Below is a small trained network, with its code and all its weights. Each question gives an input and a class and asks what happens when units are switched off, that is, made to give their printed mean instead of their output.

import numpy as np


def w(rows, s, z=0):
    codes = np.array(rows[::2]) - 128.0
    scale = np.full(codes.shape[1], s)
    scale[-1] = z or s
    return codes * scale


def f(y):
    return np.maximum(y, 0)


def log_softmax(a):
    a = a - a.max(-1, keepdims=True)
    return a - np.log(np.exp(a).sum(-1, keepdims=True))


def net(x, mask):
    res = np.array(x, float).reshape(1, 3) / 4 @ E
    y = f(res @ A[0][:, :-1].T + A[0][:, -1])
    res = res + np.where(mask, y, B[0][:, -1]) @ B[0][:, :-1]
    return log_softmax(res[-1] @ U[:, :-1].T + U[:, -1])


A, B = {}, {}
E = w([
[101,81,198,244,87,181,171,188,1,207],'x0',
[234,121,65,230,109,66,238,80,97,54],'x1',
[87,37,49,123,195,211,186,203,171,52],'x2',
],0.006)
A[0] = w([
[185,235,201,147,14,47,71,51,87,183,97],'n1',
[88,69,155,198,84,178,167,159,11,180,65],'n2',
[127,152,50,71,164,71,77,61,231,94,8],'n3',
[195,115,91,191,128,103,187,82,122,104,30],'n4',
[94,79,173,213,75,167,175,196,45,215,53],'n5',
[213,115,84,200,99,78,206,107,110,72,12],'n6',
[216,132,84,180,113,89,236,91,105,92,7],'n7',
[171,213,179,139,69,47,90,41,96,186,85],'n8',
[33,131,190,44,166,212,11,199,145,214,39],'n9',
[87,3,41,150,209,219,189,207,148,33,83],'n10',
[107,64,190,223,74,179,144,175,67,176,18],'n11',
],0.0047,0.0016)
B[0] = w([
[98,213,50,87,177,201,216,226,59,183,240],'n1',
[207,123,63,55,66,97,62,73,139,44,219],'n2',
[221,107,76,16,86,103,34,24,153,56,226],'n3',
[59,130,199,140,96,68,155,168,207,65,195],'n4',
[187,112,53,36,76,102,84,52,128,59,224],'n5',
[52,171,230,162,57,60,161,156,192,72,218],'n6',
[44,179,212,157,42,86,151,169,220,64,218],'n7',
[114,226,56,74,201,197,202,210,81,181,219],'n8',
[53,181,224,168,18,5,182,154,211,73,249],'n9',
[97,241,74,75,186,208,229,174,83,181,254],'n10',
[175,94,46,3,80,81,62,83,139,53,208],'n11',
],0.0052,0.006)
U = w([
[50,136,255,153,63,66,140,147,174,104,92],'0',
[247,108,65,84,99,114,60,36,132,93,95],'1',
[105,167,81,121,196,212,186,190,95,170,96],'2',
[155,88,157,180,160,141,109,105,123,160,254],'3',
[184,29,222,187,232,164,65,79,95,171,43],'4',
],0.0095,0.0081)

Each question gives the input, the list of numbers given to net, and the class t.
The units are the neurons (one row each of A and B). Each row of codes is followed by its name. A weight is (code - 128) times the scale printed after its matrix; where a second scale follows, it is the last column's (A, B and U).
mask holds one flag per neuron, in row order. A switched-off neuron (its flag False) gives its mean, the last column of its row in B, instead of its output. The means were averaged over made-up inputs and are rounded, as every weight is.
A unit's drop is (log p(t) with every unit on - log p(t) with that unit switched off) / (log p(t) with every unit on - log p(t) with every unit switched off).
The circuit of an input: a set's keep is (log p(t) with only the set's units on - log p(t) with every unit switched off) / (log p(t) with every unit on - log p(t) with every unit switched off). Starting from all 11 units, units are removed one at a time, each time the one whose removal leaves the highest keep (on an exact tie, the one counted first), for as long as the keep stays at least 0.8.
circuit, biggest first: the units of the circuit, biggest drop first
unit that matters most: the unit with the biggest drop
top k neurons: the k neurons with the biggest drops, biggest first
drop when u is switched off: that unit's drop, to one decimal
input [-3,-6,-7], class 2: unit that matters most : n1
input [4,-6,-7], class 2: top 2 neurons : (n1, n8)
input [7,-6,-7], class 1: circuit, biggest first : (n5, n11)
input [8,-6,4], class 1: circuit, biggest first : (n5, n2)
input [-5,5,-7], class 2: top 3 neurons : (n1, n8, n9)
input [7,4,5], class 1: circuit, biggest first : (n2, n5)
input [-4,4,-6], class 2: circuit, biggest first : (n1, n8)
input [-1,-7,5], class 0: top 2 neurons : (n9, n1)
input [7,-6,2], class 1: circuit, biggest first : (n5, n2)
input [-3,4,5], class 2: top 2 neurons : (n10, n9)
input [4,2,-5], class 2: top 3 neurons : (n1, n8, n3)
input [0,7,5], class 0: top 2 neurons : (n6, n7)
input [-6,2,7], class 2: drop when n1 is switched off : -0.4
input [-1,-2,-7], class 2: drop when n6 is switched off : 0.0
input [8,4,-5], class 1: drop when n5 is switched off : 0.1
input [1,3,-7], class 2: circuit, biggest first : (n1)
